Here is a tiny trained network, its code and every weight. The questions are about switching its units off for an input and a class, where a switched-off unit gives its printed mean instead of its output.

import numpy as np


def w(rows, s, z=0):
    codes = np.array(rows[::2]) - 128.0
    scale = np.full(codes.shape[1], s)
    scale[-1] = z or s
    return codes * scale


def norm(h):
    return h / np.sqrt((h * h).mean(-1, keepdims=True) + 1e-5)


def f(y):
    return np.maximum(y, 0)


def log_softmax(a):
    a = a - a.max(-1, keepdims=True)
    return a - np.log(np.exp(a).sum(-1, keepdims=True))


def net(x, mask):
    res = np.array(x, float).reshape(1, 8) / 4 @ E
    u = 0
    for l in range(2):
        y = f(norm(res) @ A[l][:, :-1].T + A[l][:, -1])
        res = res + np.where(mask[u : u + 11], y, B[l][:, -1]) @ B[l][:, :-1]
        u += 11
    return log_softmax(norm(res)[-1] @ U[:, :-1].T + U[:, -1])


A, B = {}, {}
E = w([
[129,127,129,131,131,128,133,129,126,129,124,128],'x0',
[129,131,127,128,129,124,128,129,128,129,124,127],'x1',
[131,129,126,129,133,127,130,132,126,130,130,129],'x2',
[162,142,2,196,96,198,146,128,176,160,111,100],'x3',
[132,127,128,130,128,127,129,125,128,127,135,130],'x4',
[201,105,123,123,116,131,73,174,75,60,112,65],'x5',
[129,125,125,124,129,129,132,128,125,129,126,129],'x6',
[153,63,149,92,187,115,77,121,181,206,147,83],'x7',
],0.016)
A[0] = w([
[196,85,117,142,131,135,57,156,64,37,112,62,154],'0.n0',
[108,181,67,203,71,158,181,152,104,67,95,151,100],'0.n1',
[95,159,128,112,112,119,175,181,123,137,98,176,2],'0.n2',
[78,123,222,100,122,106,114,124,92,65,127,159,149],'0.n3',
[121,121,112,117,158,114,113,76,174,145,142,123,49],'0.n4',
[51,120,175,92,151,101,163,101,125,111,169,190,32],'0.n5',
[109,131,105,107,108,168,117,124,130,99,103,126,65],'0.n6',
[115,131,120,147,132,102,114,139,133,136,116,129,51],'0.n7',
[93,92,254,59,211,67,66,135,112,124,135,139,112],'0.n8',
[92,165,234,110,54,81,151,156,42,42,173,202,107],'0.n9',
[67,152,197,84,146,108,185,115,140,114,160,184,16],'0.n10',
],0.0076,0.0052)
B[0] = w([
[210,169,90,70,135,151,125,191,43,72,120,115,231],'0.n0',
[127,191,230,89,71,114,178,150,149,120,192,144,228],'0.n1',
[124,158,122,147,142,108,96,87,124,127,122,133,143],'0.n2',
[132,97,75,141,229,148,130,95,138,145,65,128,209],'0.n3',
[104,119,134,115,142,154,138,162,134,108,111,194,147],'0.n4',
[93,105,75,216,73,105,108,151,72,166,117,105,188],'0.n5',
[138,142,158,159,114,94,127,138,141,119,125,126,139],'0.n6',
[158,127,117,119,141,112,127,78,114,144,152,151,128],'0.n7',
[154,144,201,72,3,128,206,164,152,138,215,134,246],'0.n8',
[127,130,45,148,218,138,86,57,101,122,28,140,229],'0.n9',
[118,117,105,253,93,105,99,135,75,162,128,88,187],'0.n10',
],0.008,0.011)
A[1] = w([
[130,143,102,164,14,167,124,150,123,121,146,135,47],'1.n0',
[108,66,136,136,153,108,149,74,215,198,125,144,91],'1.n1',
[166,82,37,143,236,196,57,152,223,171,111,103,116],'1.n2',
[151,138,73,163,84,166,95,159,135,96,129,69,3],'1.n3',
[87,164,127,148,114,176,130,91,254,133,165,176,55],'1.n4',
[79,111,174,132,102,91,107,124,124,156,184,128,28],'1.n5',
[92,69,147,137,144,107,154,97,198,216,165,103,70],'1.n6',
[139,96,90,115,200,139,67,169,80,26,106,97,26],'1.n7',
[68,104,118,174,194,108,96,70,152,110,105,209,84],'1.n8',
[203,50,148,73,129,142,5,192,134,103,141,29,66],'1.n9',
[31,155,160,185,118,131,172,84,157,122,99,199,47],'1.n10',
],0.0096,0.0045)
B[1] = w([
[144,103,118,131,109,101,161,179,146,98,177,113,203],'1.n0',
[140,156,142,121,68,175,66,215,107,66,99,157,204],'1.n1',
[43,195,126,210,176,158,28,108,61,191,28,102,201],'1.n2',
[110,74,177,196,71,61,111,172,61,122,138,153,189],'1.n3',
[110,182,165,10,179,149,142,52,218,129,126,136,200],'1.n4',
[99,59,156,160,93,114,136,137,121,54,128,171,172],'1.n5',
[122,105,152,88,114,211,82,221,136,2,80,203,217],'1.n6',
[28,98,151,90,108,197,86,87,250,112,74,244,214],'1.n7',
[187,113,107,146,134,106,115,160,61,165,144,5,186],'1.n8',
[103,123,99,205,187,39,210,36,144,229,194,63,255],'1.n9',
[149,78,105,163,148,72,151,46,160,221,188,86,234],'1.n10',
],0.0085,0.0089)
U = w([
[98,113,71,240,160,77,119,77,76,195,110,81,253],'0',
[80,46,220,101,60,127,123,198,171,111,164,218,141],'1',
[148,131,98,70,200,122,103,92,77,31,27,182,119],'2',
[203,77,175,49,190,52,181,115,137,160,226,58,60],'3',
[103,179,121,131,82,123,226,90,250,146,208,153,74],'4',
[65,178,136,137,158,211,44,163,179,154,65,148,99],'5',
[201,179,86,152,54,136,166,251,106,38,163,90,75],'6',
],0.015,0.0037)

Each question gives the input, the list of numbers given to net, and the class t.
The units are the neurons (one row each of A and B). Each row of codes is followed by its name. A weight is (code - 128) times the scale printed after its matrix; where a second scale follows, it is the last column's (A, B and U).
mask holds one flag per neuron, layer by layer. A switched-off neuron (its flag False) gives its mean, the last column of its row in B, instead of its output. The means were averaged over made-up inputs and are rounded, as every weight is.
A unit's drop is (log p(t) with every unit on - log p(t) with that unit switched off) / (log p(t) with every unit on - log p(t) with every unit switched off).
The circuit of an input: a set's keep is (log p(t) with only the set's units on - log p(t) with every unit switched off) / (log p(t) with every unit on - log p(t) with every unit switched off). Starting from the 12 units with the biggest drops (on a tie, the unit counted first), units are removed one at a time, each time the one whose removal leaves the highest keep (on an exact tie, the one counted first), for as long as the keep stays at least 0.8.
units of the circuit, in order: the units of the circuit, biggest drop first
top k neurons: the k neurons with the biggest drops, biggest first
k most important neurons of layer l: the k neurons of layer l with the biggest drops, biggest first
drop of u: that unit's drop, to one decimal
input [1,2,-7,-4,-5,7,2,0], class 2: units of the circuit, in order	[1.n7 0.n0]
input [-7,-8,4,-4,2,1,2,-4], class 2: most important neuron of layer 0	[0.n8]
input [7,-5,-8,0,5,-7,1,1], class 1: units of the circuit, in order	[1.n6 1.n9]
input [-8,-4,3,4,-2,0,7,-4], class 4: units of the circuit, in order	[0.n0 0.n1]
input [3,7,-8,-1,2,1,-3,-8], class 2: top 2 neurons	[0.n9 1.n9]
input [-2,2,-7,2,6,8,5,3], class 0: top 2 neurons	[1.n9 0.n8]
input [-6,6,5,-8,-5,1,2,-1], class 2: top 2 neurons	[0.n9 1.n9]
input [-1,1,-2,8,-1,-1,-6,-2], class 4: top 2 neurons	[0.n0 1.n4]
input [-6,5,-6,-8,-2,1,2,-3], class 2: top 2 neurons	[0.n9 1.n9]
input [0,3,1,5,-4,0,6,-8], class 4: top 2 neurons	[0.n0 0.n1]
input [-4,-4,-1,7,2,-6,-6,2], class 5: top 2 neurons	[0.n8 1.n2]
input [-4,6,-1,1,2,5,-8,1], class 0: top 4 neurons	[1.n9 0.n8 0.n1 1.n6]
input [-3,-1,7,-3,3,1,-7,-5], class 2: 2 most important neurons of layer 1	[1.n9 1.n7]
input [6,2,-2,-1,-8,3,2,-8], class 2: units of the circuit, in order	[0.n9]
input [7,-4,7,4,8,-7,2,1], class 5: 2 most important neurons of layer 0	[0.n8 0.n1]
input [-4,-3,0,-5,6,0,4,0], class 0: 2 most important neurons of layer 0	[0.n9 0.n3]
input [7,1,-8,-2,0,0,-1,2], class 1: top 2 neurons	[0.n8 0.n0]
input [-3,-7,4,1,-6,-3,4,4], class 5: 2 most important neurons of layer 0	[0.n1 0.n8]
input [5,-5,0,-1,0,3,-1,1], class 3: drop of 1.n9	2.7
input [4,7,-8,-2,4,1,-4,-3], class 2: drop of 1.n9	0.2
input [-1,6,2,4,4,-1,8,-5], class 4: drop of 0.n0	0.4
input [2,6,-4,-1,-5,7,5,-3], class 2: most important neuron of layer 1	[1.n7]
